Below is a small trained network, with its code and all its weights. Each question gives an input and a target symbol and asks what happens when units are switched off, that is, made to give their printed mean instead of their output.

import numpy as np


def w(rows, s, z=0):
    codes = np.array(rows[::2]) - 128.0
    scale = np.full(codes.shape[1], s)
    scale[-1] = z or s
    return codes * scale


def norm(h):
    return h / np.sqrt((h * h).mean(-1, keepdims=True) + 1e-5)


def f(y):
    return np.maximum(y, 0)


def softmax(a):
    e = np.exp(a - a.max(-1, keepdims=True))
    return e / e.sum(-1, keepdims=True)


def log_softmax(a):
    a = a - a.max(-1, keepdims=True)
    return a - np.log(np.exp(a).sum(-1, keepdims=True))


def net(x, mask):
    ids = ['αβγδζλμπ'.index(c) for c in x.split()]
    T = len(ids)
    res = E[ids] + P[:T]
    r = norm(res)
    for j in range(2):
        rows = slice(2 * j, 2 * j + 2)
        q, k, v = (r @ M[0][rows].T for M in (Q, K, V))
        z = softmax(np.where(np.tri(T) > 0, q @ k.T / 2**0.5, -1e9)) @ v
        o = O[0][rows]
        res = res + np.where(mask[j], z, o[:, -1]) @ o[:, :-1]
    y = f(norm(res) @ A[0][:, :-1].T + A[0][:, -1])
    res = res + np.where(mask[2:14], y, B[0][:, -1]) @ B[0][:, :-1]
    return log_softmax(norm(res)[-1] @ U[:, :-1].T + U[:, -1])


Q, K, V, O, A, B = {}, {}, {}, {}, {}, {}
E = w([
[83,148,121,107,245,162,167,89],'α',
[124,110,108,56,134,131,65,207],'β',
[138,79,148,185,202,142,175,185],'γ',
[133,171,104,98,245,135,161,128],'δ',
[144,127,252,190,120,142,157,132],'ζ',
[210,143,20,137,162,119,58,150],'λ',
[161,179,193,200,94,101,160,200],'μ',
[134,238,178,106,120,125,116,75],'π',
],0.0026)
P = w([
[70,152,159,184,180,15,6,170],'0',
[127,182,153,135,197,81,73,151],'1',
[158,177,154,127,189,125,110,148],'2',
[173,163,151,113,175,153,140,150],'3',
[182,152,144,105,149,177,170,141],'4',
[192,132,132,79,110,200,194,135],'5',
[229,144,100,79,105,234,230,138],'6',
],0.002)
Q[0] = w([
[59,68,113,131,72,60,106,117],'head 0',
[129,86,56,122,109,96,83,118],'head 0',
[173,169,130,72,141,167,109,142],'head 1',
[254,164,122,116,176,206,163,184],'head 1',
],0.0067)
K[0] = w([
[87,173,169,189,188,68,106,113],'head 0',
[88,166,212,171,130,121,169,99],'head 0',
[189,119,130,132,116,194,253,145],'head 1',
[184,142,108,71,74,238,220,125],'head 1',
],0.0052)
V[0] = w([
[53,110,211,130,145,173,220,38],'head 0',
[3,88,185,76,94,142,66,205],'head 0',
[139,33,157,221,106,127,143,253],'head 1',
[76,76,79,119,235,154,136,144],'head 1',
],0.0032)
O[0] = w([
[123,190,182,170,178,144,63,169,5],'head 0',
[181,136,123,84,119,254,174,187,96],'head 0',
[209,182,142,104,163,122,146,40,77],'head 1',
[142,208,121,177,24,129,146,111,143],'head 1',
],0.0045,0.0033)
A[0] = w([
[133,129,137,132,131,177,159,146,66],'neuron 0',
[138,155,169,122,128,86,91,165,95],'neuron 1',
[150,102,80,113,144,128,100,105,178],'neuron 2',
[136,127,145,176,30,117,135,159,119],'neuron 3',
[145,78,80,158,97,102,183,149,38],'neuron 4',
[174,159,121,154,147,190,34,151,100],'neuron 5',
[122,53,119,176,165,127,146,183,166],'neuron 6',
[149,140,129,120,1,113,149,115,82],'neuron 7',
[154,130,123,119,117,150,143,152,81],'neuron 8',
[92,120,110,120,153,109,174,76,35],'neuron 9',
[167,87,149,170,108,132,179,113,52],'neuron 10',
[163,195,133,128,95,135,130,69,7],'neuron 11',
],0.0054,0.0016)
B[0] = w([
[117,166,137,114,113,211,113,134,171],'neuron 0',
[162,96,81,49,155,146,144,160,200],'neuron 1',
[128,89,196,166,162,116,177,120,225],'neuron 2',
[92,141,200,182,141,48,189,220,163],'neuron 3',
[46,47,145,99,146,142,71,150,252],'neuron 4',
[109,30,183,204,67,174,94,39,182],'neuron 5',
[119,145,96,50,54,128,37,68,206],'neuron 6',
[146,165,94,253,47,123,174,87,234],'neuron 7',
[104,94,149,135,115,179,164,130,174],'neuron 8',
[177,100,182,127,174,71,94,59,194],'neuron 9',
[35,170,97,86,103,95,104,153,191],'neuron 10',
[101,135,70,70,48,134,6,111,184],'neuron 11',
],0.0033,0.0023)
U = w([
[77,162,166,253,123,155,116,169,138],'α',
[134,113,83,95,74,221,221,148,175],'β',
[197,219,95,136,67,134,69,71,86],'γ',
[90,204,77,154,149,71,170,207,25],'δ',
[184,97,225,162,186,169,128,96,62],'ζ',
[107,55,89,153,105,38,152,60,254],'λ',
[215,143,146,66,207,83,187,154,84],'μ',
[62,96,123,56,140,135,37,175,120],'π',
],0.0056,0.00091)

Each question gives the input, a string of symbols that net reads in full, and the target symbol t.
The units are the heads (2 rows each of Q, K, V and O) and the neurons (one row each of A and B). Each row of codes is followed by its name. A weight is (code - 128) times the scale printed after its matrix; where a second scale follows, it is the last column's (O, A, B and U).
mask holds one flag per unit, heads first, then neurons. A switched-off unit (its flag False) gives its mean, the last column of its rows in O or B, instead of its output. The means were averaged over made-up inputs and are rounded, as every weight is.
A unit's drop is (log p(t) with every unit on - log p(t) with that unit switched off) / (log p(t) with every unit on - log p(t) with every unit switched off).
The circuit of an input: a set's keep is (log p(t) with only the set's units on - log p(t) with every unit switched off) / (log p(t) with every unit on - log p(t) with every unit switched off). Starting from the 12 units with the biggest drops (on a tie, the unit counted first), units are removed one at a time, each time the one whose removal leaves the highest keep (on an exact tie, the one counted first), for as long as the keep stays at least 0.8.
units of the circuit, in order: the units of the circuit, biggest drop first
unit that matters most: the unit with the biggest drop
top k neurons: the k neurons with the biggest drops, biggest first
heads that matter: for each layer, one digit per head in row order, 1 if its drop is at least 0.15 and else 0, layers parted by /
input π π β α π λ, target π: top 3 neurons -> [neuron 4; neuron 6; neuron 7]
input λ δ γ α π, target α: unit that matters most -> head 1
input π γ π, target π: top 3 neurons -> [neuron 7; neuron 1; neuron 11]
input ζ π γ π β π λ, target π: heads that matter -> 01
input π μ δ β μ, target β: heads that matter -> 11
input ζ π λ λ λ λ β, target λ: heads that matter -> 10
input μ π γ γ μ, target γ: units of the circuit, in order -> [head 1; neuron 11]
input λ ζ π π ζ, target π: heads that matter -> 01
input γ γ λ π α γ α, target γ: units of the circuit, in order -> [head 1; head 0; neuron 11]
input π μ μ β, target μ: units of the circuit, in order -> [head 1; neuron 4]
input π π β π, target β: heads that matter -> 10
input α α γ α, target α: top 2 neurons -> [neuron 6; neuron 5]
input α α γ, target α: top 2 neurons -> [neuron 5; neuron 3]
input π δ β δ, target β: units of the circuit, in order -> [head 0]
input γ ζ γ α γ, target γ: units of the circuit, in order -> [neuron 11; head 1]
input π π μ, target μ: units of the circuit, in order -> [head 1; neuron 1]
input π α β ζ, target β: heads that matter -> 10
input γ β λ λ ζ γ, target λ: top 2 neurons -> [neuron 10; neuron 4]
input λ β β, target β: heads that matter -> 10
input λ λ β, target λ: top 2 neurons -> [neuron 7; neuron 4]
